Here is a tiny trained network, its code and every weight. The questions are about switching its units off for an input and a class, where a switched-off unit gives its printed mean instead of its output.

import numpy as np


def w(rows, s, z=0):
    codes = np.array(rows[::2]) - 128.0
    scale = np.full(codes.shape[1], s)
    scale[-1] = z or s
    return codes * scale


def norm(h):
    return h / np.sqrt((h * h).mean(-1, keepdims=True) + 1e-5)


def f(y):
    return np.maximum(y, 0)


def log_softmax(a):
    a = a - a.max(-1, keepdims=True)
    return a - np.log(np.exp(a).sum(-1, keepdims=True))


def net(x, mask):
    res = np.array(x, float).reshape(1, 5) / 4 @ E
    u = 0
    for l in range(3):
        y = f(norm(res) @ A[l][:, :-1].T + A[l][:, -1])
        res = res + np.where(mask[u : u + 10], y, B[l][:, -1]) @ B[l][:, :-1]
        u += 10
    return log_softmax(norm(res)[-1] @ U[:, :-1].T + U[:, -1])


A, B = {}, {}
E = w([
[48,99,1,75,130,70],'x0',
[202,97,148,58,125,42],'x1',
[128,131,129,131,127,128],'x2',
[159,131,82,249,162,34],'x3',
[151,169,103,96,217,162],'x4',
],0.0074)
A[0] = w([
[68,72,192,155,64,66,21],'L0N0',
[115,121,150,85,132,172,83],'L0N1',
[84,28,189,149,44,105,56],'L0N2',
[251,74,113,2,161,70,3],'L0N3',
[158,137,152,182,146,180,135],'L0N4',
[140,48,64,85,121,102,87],'L0N5',
[115,161,139,90,225,140,38],'L0N6',
[230,169,72,82,198,149,55],'L0N7',
[217,147,202,113,96,111,127],'L0N8',
[62,127,73,124,142,135,107],'L0N9',
],0.0094,0.0056)
B[0] = w([
[190,227,91,108,131,149,176],'L0N0',
[129,37,113,86,83,115,172],'L0N1',
[208,254,60,79,116,132,199],'L0N2',
[74,86,151,191,17,85,237],'L0N3',
[84,166,129,63,150,82,216],'L0N4',
[80,193,181,92,184,52,213],'L0N5',
[239,209,61,72,93,127,165],'L0N6',
[183,228,96,149,63,112,198],'L0N7',
[60,130,159,115,145,68,253],'L0N8',
[91,169,151,98,147,99,218],'L0N9',
],0.0088,0.0048)
A[1] = w([
[155,119,74,92,157,115,100],'L1N0',
[145,142,109,123,176,150,3],'L1N1',
[181,147,227,148,137,131,82],'L1N2',
[159,176,83,106,156,185,94],'L1N3',
[157,113,197,146,161,148,38],'L1N4',
[173,124,103,114,197,150,41],'L1N5',
[154,96,107,202,166,107,40],'L1N6',
[180,148,210,160,109,170,168],'L1N7',
[55,165,96,185,157,253,67],'L1N8',
[83,176,139,104,118,94,197],'L1N9',
],0.012,0.0043)
B[1] = w([
[103,155,176,150,113,129,148],'L1N0',
[108,165,88,126,102,99,131],'L1N1',
[96,122,85,106,154,79,163],'L1N2',
[137,130,152,144,100,102,159],'L1N3',
[102,130,174,106,189,98,134],'L1N4',
[136,142,80,108,90,81,131],'L1N5',
[187,19,110,14,166,147,144],'L1N6',
[110,155,76,72,153,61,164],'L1N7',
[143,81,153,150,26,1,168],'L1N8',
[146,111,168,191,164,153,254],'L1N9',
],0.011)
A[2] = w([
[190,131,43,187,157,117,82],'L2N0',
[23,164,4,133,107,119,116],'L2N1',
[188,130,136,171,147,77,252],'L2N2',
[65,72,213,128,128,83,233],'L2N3',
[113,222,46,163,59,141,210],'L2N4',
[241,162,221,174,125,228,120],'L2N5',
[102,99,182,39,71,226,108],'L2N6',
[211,58,62,192,236,91,205],'L2N7',
[104,172,170,153,229,64,217],'L2N8',
[207,55,62,2,211,144,154],'L2N9',
],0.0085,0.0028)
B[2] = w([
[161,123,115,1,75,166,154],'L2N0',
[146,167,178,86,180,50,160],'L2N1',
[122,120,137,161,88,194,215],'L2N2',
[138,100,115,204,181,194,218],'L2N3',
[208,169,178,89,139,160,181],'L2N4',
[106,143,184,200,171,208,138],'L2N5',
[165,48,22,93,151,180,149],'L2N6',
[124,80,146,40,86,188,187],'L2N7',
[66,126,105,108,121,195,248],'L2N8',
[118,92,103,221,68,151,145],'L2N9',
],0.0091,0.011)
U = w([
[191,220,123,73,85,112,129],'0',
[2,134,155,110,224,90,99],'1',
[114,122,146,163,107,179,255],'2',
[134,24,108,68,95,177,105],'3',
[131,76,183,204,60,54,104],'4',
[162,145,129,238,156,222,50],'5',
[188,123,51,192,180,100,28],'6',
],0.016,0.015)

Each question gives the input, the list of numbers given to net, and the class t.
The units are the neurons (one row each of A and B). Each row of codes is followed by its name. A weight is (code - 128) times the scale printed after its matrix; where a second scale follows, it is the last column's (A, B and U).
mask holds one flag per neuron, layer by layer. A switched-off neuron (its flag False) gives its mean, the last column of its row in B, instead of its output. The means were averaged over made-up inputs and are rounded, as every weight is.
A unit's drop is (log p(t) with every unit on - log p(t) with that unit switched off) / (log p(t) with every unit on - log p(t) with every unit switched off).
The circuit of an input: a set's keep is (log p(t) with only the set's units on - log p(t) with every unit switched off) / (log p(t) with every unit on - log p(t) with every unit switched off). Starting from the 12 units with the biggest drops (on a tie, the unit counted first), units are removed one at a time, each time the one whose removal leaves the highest keep (on an exact tie, the one counted first), for as long as the keep stays at least 0.8.
units of the circuit, in order: the units of the circuit, biggest drop first
most important unit: the unit with the biggest drop
k most important neurons of layer l: the k neurons of layer l with the biggest drops, biggest first
input [-4,-1,-1,-4,5], class 0: units of the circuit, in order : (L0N6; L1N7)
input [7,7,-5,-4,-5], class 1: units of the circuit, in order : (L0N5)
input [-6,-7,-6,6,-5], class 4: units of the circuit, in order : (L1N8; L0N5; L0N7; L1N7)
input [0,8,-1,8,4], class 3: units of the circuit, in order : (L2N7; L1N6)
input [-8,3,-8,-7,4], class 1: units of the circuit, in order : (L1N7; L1N2; L0N8)
input [-2,-3,-5,-8,8], class 0: units of the circuit, in order : (L0N6; L2N3)
input [-7,-8,5,-6,-7], class 4: units of the circuit, in order : (L1N8; L2N8)
input [3,5,4,6,-1], class 3: units of the circuit, in order : (L2N7; L1N8)
input [-8,-2,0,8,-7], class 1: 4 most important neurons of layer 0 : (L0N7; L0N4; L0N8; L0N6)
input [-7,1,-3,0,5], class 1: 2 most important neurons of layer 0 : (L0N8; L0N2)
input [-2,7,-3,8,7], class 3: units of the circuit, in order : (L1N6; L2N7)
input [5,0,-4,6,0], class 3: 3 most important neurons of layer 0 : (L0N4; L0N8; L0N2)
input [8,2,-6,2,-7], class 1: 3 most important neurons of layer 0 : (L0N5; L0N7; L0N6)
input [0,1,0,-2,-5], class 0: most important unit : L0N2
input [-6,6,3,3,4], class 1: units of the circuit, in order : (L0N8; L1N2)
input [4,2,-5,-3,-5], class 0: 2 most important neurons of layer 0 : (L0N2; L0N0)
input [-7,7,-6,5,-4], class 1: 2 most important neurons of layer 1 : (L1N2; L1N8)
input [6,-3,-6,1,7], class 0: 2 most important neurons of layer 0 : (L0N6; L0N8)
input [-5,-6,-1,1,-1], class 4: 3 most important neurons of layer 0 : (L0N5; L0N9; L0N8)
input [3,5,-5,5,8], class 0: units of the circuit, in order : (L0N7)
input [-2,-6,-4,-4,7], class 0: 3 most important neurons of layer 0 : (L0N6; L0N3; L0N8)
input [8,-1,1,-1,-6], class 1: 2 most important neurons of layer 0 : (L0N5; L0N7)
input [3,5,3,5,-8], class 0: 2 most important neurons of layer 0 : (L0N2; L0N0)
input [3,-7,-2,6,-1], class 4: 2 most important neurons of layer 2 : (L2N8; L2N6)
input [8,6,2,-7,0], class 1: 2 most important neurons of layer 1 : (L1N6; L1N8)
